Below is a small trained network, with its code and all its weights. Each question gives an input and a class and asks what happens when units are switched off, that is, made to give their printed mean instead of their output.

import numpy as np


def w(rows, s, z=0):
    codes = np.array(rows[::2]) - 128.0
    scale = np.full(codes.shape[1], s)
    scale[-1] = z or s
    return codes * scale


def f(y):
    return y / 2 * (1 + np.tanh(0.7978845608 * (y + 0.044715 * y**3)))


def log_softmax(a):
    a = a - a.max(-1, keepdims=True)
    return a - np.log(np.exp(a).sum(-1, keepdims=True))


def net(x, mask):
    res = np.array(x, float).reshape(1, 7) / 4 @ E
    y = f(res @ A[0][:, :-1].T + A[0][:, -1])
    res = res + np.where(mask, y, B[0][:, -1]) @ B[0][:, :-1]
    return log_softmax(res[-1] @ U[:, :-1].T + U[:, -1])


A, B = {}, {}
E = w([
[136,119,124,131,123],'x0',
[120,133,127,131,132],'x1',
[121,125,129,131,139],'x2',
[37,48,223,55,205],'x3',
[27,149,109,131,2],'x4',
[128,115,124,136,114],'x5',
[196,174,247,165,63],'x6',
],0.0059)
A[0] = w([
[73,90,162,129,160,71],'N1',
[208,115,140,141,185,161],'N2',
[144,174,58,146,128,74],'N3',
[147,162,218,181,114,69],'N4',
[57,130,169,112,80,158],'N5',
[65,131,227,81,154,113],'N6',
[140,157,218,177,106,83],'N7',
[128,144,71,119,100,94],'N8',
[75,83,171,92,109,80],'N9',
[98,89,174,106,145,45],'N10',
[159,219,80,141,117,61],'N11',
[101,159,132,69,68,254],'N12',
[102,58,196,68,170,97],'N13',
[156,220,93,176,122,139],'N14',
[117,80,34,79,140,113],'N15',
[103,89,42,94,139,72],'N16',
[175,204,201,76,94,154],'N17',
[100,122,23,89,170,76],'N18',
[163,81,96,140,177,105],'N19',
[86,84,181,85,146,84],'N20',
[145,145,228,187,96,83],'N21',
[159,100,90,136,203,79],'N22',
[7,126,80,195,2,186],'N23',
[107,109,171,33,146,90],'N24',
[164,168,197,122,97,96],'N25',
],0.0083,0.0057)
B[0] = w([
[137,148,78,169,41,138],'N1',
[76,180,205,176,163,180],'N2',
[149,116,68,124,73,142],'N3',
[75,146,121,56,77,158],'N4',
[186,140,147,173,149,182],'N5',
[192,102,73,172,80,187],'N6',
[77,113,97,42,43,162],'N7',
[130,134,129,144,100,135],'N8',
[189,158,99,131,101,147],'N9',
[203,194,42,137,1,131],'N10',
[191,97,62,158,58,146],'N11',
[120,113,152,161,227,222],'N12',
[160,134,107,183,97,179],'N13',
[151,89,75,178,123,177],'N14',
[73,159,140,61,128,159],'N15',
[80,187,150,49,61,144],'N16',
[60,94,139,63,146,188],'N17',
[37,130,146,61,32,158],'N18',
[116,175,185,91,121,141],'N19',
[219,148,42,125,92,154],'N20',
[61,129,124,55,84,172],'N21',
[133,143,168,117,110,144],'N22',
[160,159,158,111,229,254],'N23',
[164,136,77,167,93,152],'N24',
[70,99,143,58,70,158],'N25',
],0.0066,0.0073)
U = w([
[12,147,126,2,8,47],'0',
[242,89,18,244,28,16],'1',
[101,69,130,189,177,254],'2',
[147,87,142,137,192,198],'3',
[129,132,158,180,172,175],'4',
[114,88,165,202,165,165],'5',
[174,235,216,168,215,33],'6',
],0.0065,0.0042)

Each question gives the input, the list of numbers given to net, and the class t.
The units are the neurons (one row each of A and B). Each row of codes is followed by its name. A weight is (code - 128) times the scale printed after its matrix; where a second scale follows, it is the last column's (A, B and U).
mask holds one flag per neuron, in row order. A switched-off neuron (its flag False) gives its mean, the last column of its row in B, instead of its output. The means were averaged over made-up inputs and are rounded, as every weight is.
A unit's drop is (log p(t) with every unit on - log p(t) with that unit switched off) / (log p(t) with every unit on - log p(t) with every unit switched off).
The circuit of an input: a set's keep is (log p(t) with only the set's units on - log p(t) with every unit switched off) / (log p(t) with every unit on - log p(t) with every unit switched off). Starting from the 12 units with the biggest drops (on a tie, the unit counted first), units are removed one at a time, each time the one whose removal leaves the highest keep (on an exact tie, the one counted first), for as long as the keep stays at least 0.8.
circuit, biggest first: the units of the circuit, biggest drop first
unit that matters most: the unit with the biggest drop
k most important neurons: the k neurons with the biggest drops, biggest first
drop of u: that unit's drop, to one decimal
input [4,7,-8,-6,7,8,-4], class 4: unit that matters most -> N23
input [-6,4,4,5,8,0,-4], class 6: 2 most important neurons -> (N23 N5)
input [2,-6,4,-4,-1,-5,-8], class 0: circuit, biggest first -> (N18 N16)
input [2,-6,-4,5,7,-1,5], class 6: 2 most important neurons -> (N23 N5)
input [-8,-3,-6,-7,8,1,1], class 3: 2 most important neurons -> (N23 N12)
input [-4,2,6,-2,5,-4,8], class 0: 2 most important neurons -> (N7 N21)
input [2,1,0,7,8,-1,-2], class 6: 2 most important neurons -> (N23 N12)
input [1,-4,-6,-6,3,2,-8], class 0: 2 most important neurons -> (N18 N16)
input [1,-8,-3,-5,-5,3,8], class 0: drop of N7 -> 0.1
input [-3,-4,-1,3,-4,6,-7], class 0: drop of N18 -> 0.3
input [-2,3,0,-1,8,5,4], class 6: drop of N2 -> -0.1
input [0,6,-1,-6,7,5,-6], class 6: drop of N23 -> 1.1
